Below is a small trained network, with its code and all its weights. Each question gives an input and a class and asks what happens when units are switched off, that is, made to give their printed mean instead of their output.

import numpy as np


def w(rows, s, z=0):
    codes = np.array(rows[::2]) - 128.0
    scale = np.full(codes.shape[1], s)
    scale[-1] = z or s
    return codes * scale


def f(y):
    return y / 2 * (1 + np.tanh(0.7978845608 * (y + 0.044715 * y**3)))


def log_softmax(a):
    a = a - a.max(-1, keepdims=True)
    return a - np.log(np.exp(a).sum(-1, keepdims=True))


def net(x, mask):
    res = np.array(x, float).reshape(1, 4) / 4 @ E
    y = f(res @ A[0][:, :-1].T + A[0][:, -1])
    res = res + np.where(mask, y, B[0][:, -1]) @ B[0][:, :-1]
    return log_softmax(res[-1] @ U[:, :-1].T + U[:, -1])


A, B = {}, {}
E = w([
[75,47,102,139,2],'x0',
[173,68,224,183,129],'x1',
[181,155,186,15,55],'x2',
[28,130,212,105,144],'x3',
],0.0069)
A[0] = w([
[113,128,135,130,101,187],'neuron 1',
[137,130,176,131,66,211],'neuron 2',
[131,139,129,127,124,87],'neuron 3',
[157,160,104,82,157,190],'neuron 4',
[99,95,164,177,161,222],'neuron 5',
[43,158,147,66,131,238],'neuron 6',
[70,135,2,166,167,250],'neuron 7',
[127,161,154,109,187,86],'neuron 8',
[179,126,118,130,162,54],'neuron 9',
[98,90,136,137,97,179],'neuron 10',
[102,180,189,83,192,186],'neuron 11',
[97,154,193,72,129,133],'neuron 12',
[145,140,60,97,127,160],'neuron 13',
[126,107,140,116,107,157],'neuron 14',
[122,141,136,143,154,234],'neuron 15',
],0.017,0.0021)
B[0] = w([
[135,128,142,127,141,148],'neuron 1',
[113,119,158,108,168,198],'neuron 2',
[127,114,126,143,138,127],'neuron 3',
[145,124,159,169,114,191],'neuron 4',
[156,150,125,169,86,175],'neuron 5',
[109,94,120,64,180,214],'neuron 6',
[76,144,5,123,87,248],'neuron 7',
[142,140,124,162,94,179],'neuron 8',
[127,117,168,115,134,157],'neuron 9',
[158,148,157,126,136,171],'neuron 10',
[124,161,77,180,77,222],'neuron 11',
[107,103,83,85,154,208],'neuron 12',
[129,144,123,180,104,178],'neuron 13',
[121,139,150,119,147,152],'neuron 14',
[127,138,145,139,104,151],'neuron 15',
],0.025,0.011)
U = w([
[198,191,160,236,96,84],'0',
[131,66,186,65,224,2],'1',
[65,154,2,142,127,215],'2',
],0.0072,0.00084)

Each question gives the input, the list of numbers given to net, and the class t.
The units are the neurons (one row each of A and B). Each row of codes is followed by its name. A weight is (code - 128) times the scale printed after its matrix; where a second scale follows, it is the last column's (A, B and U).
mask holds one flag per neuron, in row order. A switched-off neuron (its flag False) gives its mean, the last column of its row in B, instead of its output. The means were averaged over made-up inputs and are rounded, as every weight is.
A unit's drop is (log p(t) with every unit on - log p(t) with that unit switched off) / (log p(t) with every unit on - log p(t) with every unit switched off).
The circuit of an input: a set's keep is (log p(t) with only the set's units on - log p(t) with every unit switched off) / (log p(t) with every unit on - log p(t) with every unit switched off). Starting from the 12 units with the biggest drops (on a tie, the unit counted first), units are removed one at a time, each time the one whose removal leaves the highest keep (on an exact tie, the one counted first), for as long as the keep stays at least 0.8.
units of the circuit, in order: the units of the circuit, biggest drop first
most important unit: the unit with the biggest drop
k most important neurons: the k neurons with the biggest drops, biggest first
drop of u: that unit's drop, to one decimal
input [2,6,-2,-6], class 0: 2 most important neurons -> (neuron 7; neuron 6)
input [-5,8,7,-4], class 0: most important unit -> neuron 6
input [4,-5,6,-3], class 1: units of the circuit, in order -> (neuron 7; neuron 11)
input [6,-1,8,-5], class 1: units of the circuit, in order -> (neuron 7; neuron 11)
input [-6,2,-3,7], class 0: 2 most important neurons -> (neuron 7; neuron 5)
input [-8,5,-2,7], class 0: 2 most important neurons -> (neuron 7; neuron 5)
input [-7,4,-1,7], class 0: 2 most important neurons -> (neuron 7; neuron 5)
input [-2,0,6,-2], class 0: 3 most important neurons -> (neuron 7; neuron 6; neuron 4)
input [-2,7,-5,8], class 0: 2 most important neurons -> (neuron 7; neuron 5)
input [1,8,5,0], class 1: drop of neuron 11 -> 0.0
input [3,8,2,-8], class 1: drop of neuron 11 -> 0.1
input [0,1,7,-4], class 1: drop of neuron 7 -> 0.4
input [4,-8,7,-8], class 0: drop of neuron 13 -> 0.2
